Below is a small trained network, with its code and all its weights. Each question gives an input and a class and asks what happens when units are switched off, that is, made to give their printed mean instead of their output.

import numpy as np


def w(rows, s, z=0):
    codes = np.array(rows[::2]) - 128.0
    scale = np.full(codes.shape[1], s)
    scale[-1] = z or s
    return codes * scale


def f(y):
    return np.maximum(y, 0)


def log_softmax(a):
    a = a - a.max(-1, keepdims=True)
    return a - np.log(np.exp(a).sum(-1, keepdims=True))


def net(x, mask):
    res = np.array(x, float).reshape(1, 5) / 4 @ E
    y = f(res @ A[0][:, :-1].T + A[0][:, -1])
    res = res + np.where(mask, y, B[0][:, -1]) @ B[0][:, :-1]
    return log_softmax(res[-1] @ U[:, :-1].T + U[:, -1])


A, B = {}, {}
E = w([
[93,4,20,103,102],'x0',
[95,143,182,2,57],'x1',
[82,183,63,184,27],'x2',
[232,177,24,61,130],'x3',
[124,129,127,129,131],'x4',
],0.0089)
A[0] = w([
[152,218,202,159,169,115],'n0',
[92,84,99,100,102,225],'n1',
[129,169,146,130,151,247],'n2',
[84,122,255,173,113,115],'n3',
[103,9,123,139,113,114],'n4',
[104,84,107,96,114,78],'n5',
[122,69,74,100,112,90],'n6',
[213,189,120,127,98,100],'n7',
[246,169,42,36,140,101],'n8',
[165,57,106,170,108,149],'n9',
[104,142,91,152,46,96],'n10',
[101,196,99,165,35,137],'n11',
[80,176,203,15,114,140],'n12',
[96,182,89,189,93,143],'n13',
[181,63,192,103,180,111],'n14',
[77,109,72,126,138,98],'n15',
[140,51,112,130,120,83],'n16',
[89,67,77,94,102,46],'n17',
[169,71,128,125,112,119],'n18',
[39,79,163,155,137,143],'n19',
[108,172,148,72,111,77],'n20',
[185,79,166,101,200,101],'n21',
[168,104,142,198,173,133],'n22',
[155,139,106,223,204,106],'n23',
[85,129,167,26,71,106],'n24',
],0.013,0.012)
B[0] = w([
[134,165,225,155,94,228],'n0',
[201,161,155,86,116,234],'n1',
[187,143,151,28,113,241],'n2',
[123,181,83,149,152,234],'n3',
[142,165,168,137,110,206],'n4',
[139,116,178,161,102,154],'n5',
[128,163,199,152,128,183],'n6',
[107,168,143,166,164,183],'n7',
[94,170,67,165,192,248],'n8',
[166,149,178,111,114,195],'n9',
[94,95,134,111,216,175],'n10',
[114,76,180,105,184,215],'n11',
[170,80,100,142,138,241],'n12',
[105,82,172,88,150,203],'n13',
[67,99,139,107,149,205],'n14',
[134,143,159,140,145,164],'n15',
[142,141,154,179,146,166],'n16',
[128,140,176,161,126,169],'n17',
[108,161,193,108,127,161],'n18',
[109,200,12,116,207,211],'n19',
[149,110,159,181,108,159],'n20',
[57,81,196,103,162,199],'n21',
[187,91,103,139,132,201],'n22',
[175,68,85,167,136,217],'n23',
[172,77,96,211,165,208],'n24',
],0.011,0.013)
U = w([
[197,35,129,223,115,103],'0',
[134,197,238,177,93,73],'1',
[39,208,91,182,165,125],'2',
[5,34,202,108,155,118],'3',
[176,137,156,84,121,251],'4',
[180,147,136,41,75,149],'5',
[69,70,58,89,31,108],'6',
[49,95,125,107,63,99],'7',
],0.011,0.014)

Each question gives the input, the list of numbers given to net, and the class t.
The units are the neurons (one row each of A and B). Each row of codes is followed by its name. A weight is (code - 128) times the scale printed after its matrix; where a second scale follows, it is the last column's (A, B and U).
mask holds one flag per neuron, in row order. A switched-off neuron (its flag False) gives its mean, the last column of its row in B, instead of its output. The means were averaged over made-up inputs and are rounded, as every weight is.
A unit's drop is (log p(t) with every unit on - log p(t) with that unit switched off) / (log p(t) with every unit on - log p(t) with every unit switched off).
The circuit of an input: a set's keep is (log p(t) with only the set's units on - log p(t) with every unit switched off) / (log p(t) with every unit on - log p(t) with every unit switched off). Starting from the 12 units with the biggest drops (on a tie, the unit counted first), units are removed one at a time, each time the one whose removal leaves the highest keep (on an exact tie, the one counted first), for as long as the keep stays at least 0.8.
circuit, biggest first: the units of the circuit, biggest drop first
unit that matters most: the unit with the biggest drop
top k neurons: the k neurons with the biggest drops, biggest first
drop when u is switched off: that unit's drop, to one decimal
input [-7,-8,-2,0,8], class 0: unit that matters most -> n23
input [-8,-8,-6,-8,4], class 0: top 3 neurons -> [n23 n22 n8]
input [-6,7,-4,0,-4], class 0: circuit, biggest first -> [n12 n24]
input [8,8,4,0,4], class 0: top 3 neurons -> [n24 n0 n12]
input [-3,-7,8,-6,-7], class 3: top 2 neurons -> [n13 n11]
input [4,5,-4,3,4], class 0: top 3 neurons -> [n24 n2 n12]
input [5,3,-7,3,-2], class 3: top 2 neurons -> [n21 n14]
input [-3,7,2,0,5], class 0: top 2 neurons -> [n24 n12]
input [-5,-2,-7,-8,7], class 2: top 2 neurons -> [n3 n19]
input [6,-6,-8,7,7], class 3: top 3 neurons -> [n21 n14 n19]
input [-4,4,4,7,1], class 2: top 2 neurons -> [n8 n7]
input [8,-2,2,-8,6], class 1: top 3 neurons -> [n4 n1 n8]
input [5,3,-1,-6,-1], class 2: top 3 neurons -> [n19 n2 n0]
input [2,-4,6,-1,0], class 3: unit that matters most -> n13
input [-8,0,-4,8,4], class 1: top 2 neurons -> [n0 n19]
input [-1,-4,-4,-6,5], class 2: top 2 neurons -> [n19 n3]
input [-4,5,-8,-1,-3], class 3: top 2 neurons -> [n21 n14]
input [-5,-5,-1,-8,-5], class 2: top 2 neurons -> [n19 n3]
input [-5,1,2,8,-8], class 2: drop when n8 is switched off -> 1.0
input [-1,7,-6,-1,6], class 0: drop when n24 is switched off -> 0.6
input [4,-7,8,-8,-8], class 2: circuit, biggest first -> [n19]
input [3,-2,-4,8,-2], class 2: drop when n2 is switched off -> 0.0
input [0,1,4,-2,-1], class 3: drop when n10 is switched off -> 0.4
